Below are the code and all the weights of a small trained network. Each question names an input and a class and asks about switching units off, where a switched-off unit gives its printed mean instead of its output.

import numpy as np


def w(rows, s, z=0):
    codes = np.array(rows[::2]) - 128.0
    scale = np.full(codes.shape[1], s)
    scale[-1] = z or s
    return codes * scale


def norm(h):
    return h / np.sqrt((h * h).mean(-1, keepdims=True) + 1e-5)


def f(y):
    return np.maximum(y, 0)


def log_softmax(a):
    a = a - a.max(-1, keepdims=True)
    return a - np.log(np.exp(a).sum(-1, keepdims=True))


def net(x, mask):
    res = np.array(x, float).reshape(1, 7) / 4 @ E
    u = 0
    for l in range(3):
        y = f(norm(res) @ A[l][:, :-1].T + A[l][:, -1])
        res = res + np.where(mask[u : u + 3], y, B[l][:, -1]) @ B[l][:, :-1]
        u += 3
    return log_softmax(norm(res)[-1] @ U[:, :-1].T + U[:, -1])


A, B = {}, {}
E = w([
[116,124,141,127,126,116,112,133],'x0',
[50,70,85,135,207,78,25,202],'x1',
[219,2,252,109,182,112,85,65],'x2',
[125,125,130,124,127,129,125,131],'x3',
[109,46,195,179,41,128,183,215],'x4',
[132,174,198,50,145,196,111,210],'x5',
[175,128,101,110,124,112,164,133],'x6',
],0.0064)
A[0] = w([
[168,244,97,86,227,123,59,27,19],'L0N1',
[83,149,182,88,224,126,145,196,142],'L0N2',
[147,148,139,2,148,237,111,215,2],'L0N3',
],0.0071,0.0048)
B[0] = w([
[181,45,129,110,41,249,45,196,255],'L0N1',
[197,47,63,208,189,145,124,24,223],'L0N2',
[40,147,119,156,2,71,166,44,213],'L0N3',
],0.0092,0.0045)
A[1] = w([
[80,133,187,95,77,169,103,83,76],'L1N1',
[90,80,66,163,170,98,101,91,33],'L1N2',
[76,254,78,121,129,128,128,190,3],'L1N3',
],0.0088,0.0026)
B[1] = w([
[107,217,132,108,105,114,193,85,214],'L1N1',
[53,82,5,154,161,121,170,128,254],'L1N2',
[224,195,214,183,249,73,105,98,221],'L1N3',
],0.011,0.0042)
A[2] = w([
[87,89,151,179,82,101,167,116,155],'L2N1',
[98,108,199,185,75,122,132,253,6],'L2N2',
[134,133,193,206,177,90,75,106,187],'L2N3',
],0.0079,0.0016)
B[2] = w([
[106,233,146,134,123,220,106,120,254],'L2N1',
[158,90,51,196,140,171,3,175,183],'L2N2',
[218,150,147,46,154,132,114,88,215],'L2N3',
],0.013,0.0043)
U = w([
[128,124,99,158,123,167,105,131,195],'0',
[136,106,119,153,82,217,43,250,62],'1',
[93,98,99,110,133,140,185,140,253],'2',
[160,119,182,112,197,88,96,108,68],'3',
[44,95,83,150,55,94,165,30,33],'4',
],0.011,0.0055)

Each question gives the input, the list of numbers given to net, and the class t.
The units are the neurons (one row each of A and B). Each row of codes is followed by its name. A weight is (code - 128) times the scale printed after its matrix; where a second scale follows, it is the last column's (A, B and U).
mask holds one flag per neuron, layer by layer. A switched-off neuron (its flag False) gives its mean, the last column of its row in B, instead of its output. The means were averaged over made-up inputs and are rounded, as every weight is.
A unit's drop is (log p(t) with every unit on - log p(t) with that unit switched off) / (log p(t) with every unit on - log p(t) with every unit switched off).
The circuit of an input: a set's keep is (log p(t) with only the set's units on - log p(t) with every unit switched off) / (log p(t) with every unit on - log p(t) with every unit switched off). Starting from all 9 units, units are removed one at a time, each time the one whose removal leaves the highest keep (on an exact tie, the one counted first), for as long as the keep stays at least 0.8.
circuit, biggest first: the units of the circuit, biggest drop first
most important unit: the unit with the biggest drop
k most important neurons: the k neurons with the biggest drops, biggest first
k most important neurons of layer l: the k neurons of layer l with the biggest drops, biggest first
drop when u is switched off: that unit's drop, to one decimal
input [5,7,4,7,-5,4,5], class 2: most important unit => L0N2
input [-6,7,4,6,6,2,-5], class 2: 3 most important neurons => (L0N2 L0N1 L1N2)
input [-3,-3,-6,8,4,6,3], class 3: circuit, biggest first => (L1N3 L0N1)
input [-6,-6,6,4,7,-3,7], class 1: circuit, biggest first => (L0N2 L1N3 L1N2 L2N2)
input [7,-2,-8,-3,4,5,-8], class 3: circuit, biggest first => (L1N3 L0N1)
input [7,2,-8,5,4,-4,0], class 3: circuit, biggest first => (L1N3 L0N1 L0N2 L2N3)
input [8,8,0,-3,8,8,2], class 0: circuit, biggest first => (L0N2 L0N1)
input [3,6,-4,-1,-8,0,-4], class 1: 2 most important neurons => (L0N1 L0N3)
input [5,-6,-4,0,7,8,2], class 4: 3 most important neurons => (L0N3 L1N1 L0N1)
input [-2,6,1,7,-2,6,-6], class 2: 2 most important neurons => (L1N2 L0N2)
input [0,4,4,-2,0,0,2], class 2: circuit, biggest first => (L1N2 L0N1)
input [-3,2,-7,7,1,7,-7], class 3: 3 most important neurons => (L1N3 L0N1 L2N3)
input [7,6,7,5,-8,-5,0], class 1: 2 most important neurons => (L0N1 L1N3)
input [-1,6,1,-8,5,1,-6], class 2: most important neuron => (L0N2)
input [6,-1,2,2,4,5,-5], class 0: 2 most important neurons => (L2N1 L0N2)
input [4,-2,-8,5,4,-5,-2], class 3: 3 most important neurons => (L1N3 L0N1 L0N2)
input [-3,8,6,-6,-5,0,-4], class 2: 2 most important neurons => (L1N2 L1N3)
input [0,6,6,-1,-1,-6,-8], class 2: 2 most important neurons => (L1N2 L1N3)
input [6,6,5,7,4,6,-7], class 0: 2 most important neurons => (L0N2 L1N3)
input [-5,-6,4,0,8,-7,8], class 1: most important neuron => (L0N2)
input [2,4,4,-2,-6,3,0], class 1: 2 most important neurons => (L0N1 L1N3)
input [3,5,-6,-2,-2,1,-2], class 3: 2 most important neurons of layer 0 => (L0N1 L0N3)
input [-1,1,-4,-1,-8,4,8], class 1: drop when L1N2 is switched off => 0.1
input [1,4,-4,-3,6,7,-6], class 4: drop when L0N2 is switched off => 0.9
input [-2,-3,-2,-3,-8,-3,-2], class 1: drop when L0N1 is switched off => 1.1
input [1,-6,-7,1,2,-3,-8], class 3: drop when L0N1 is switched off => 0.2
input [5,5,-6,-6,-4,-1,8], class 3: most important neuron of layer 0 => (L0N2)
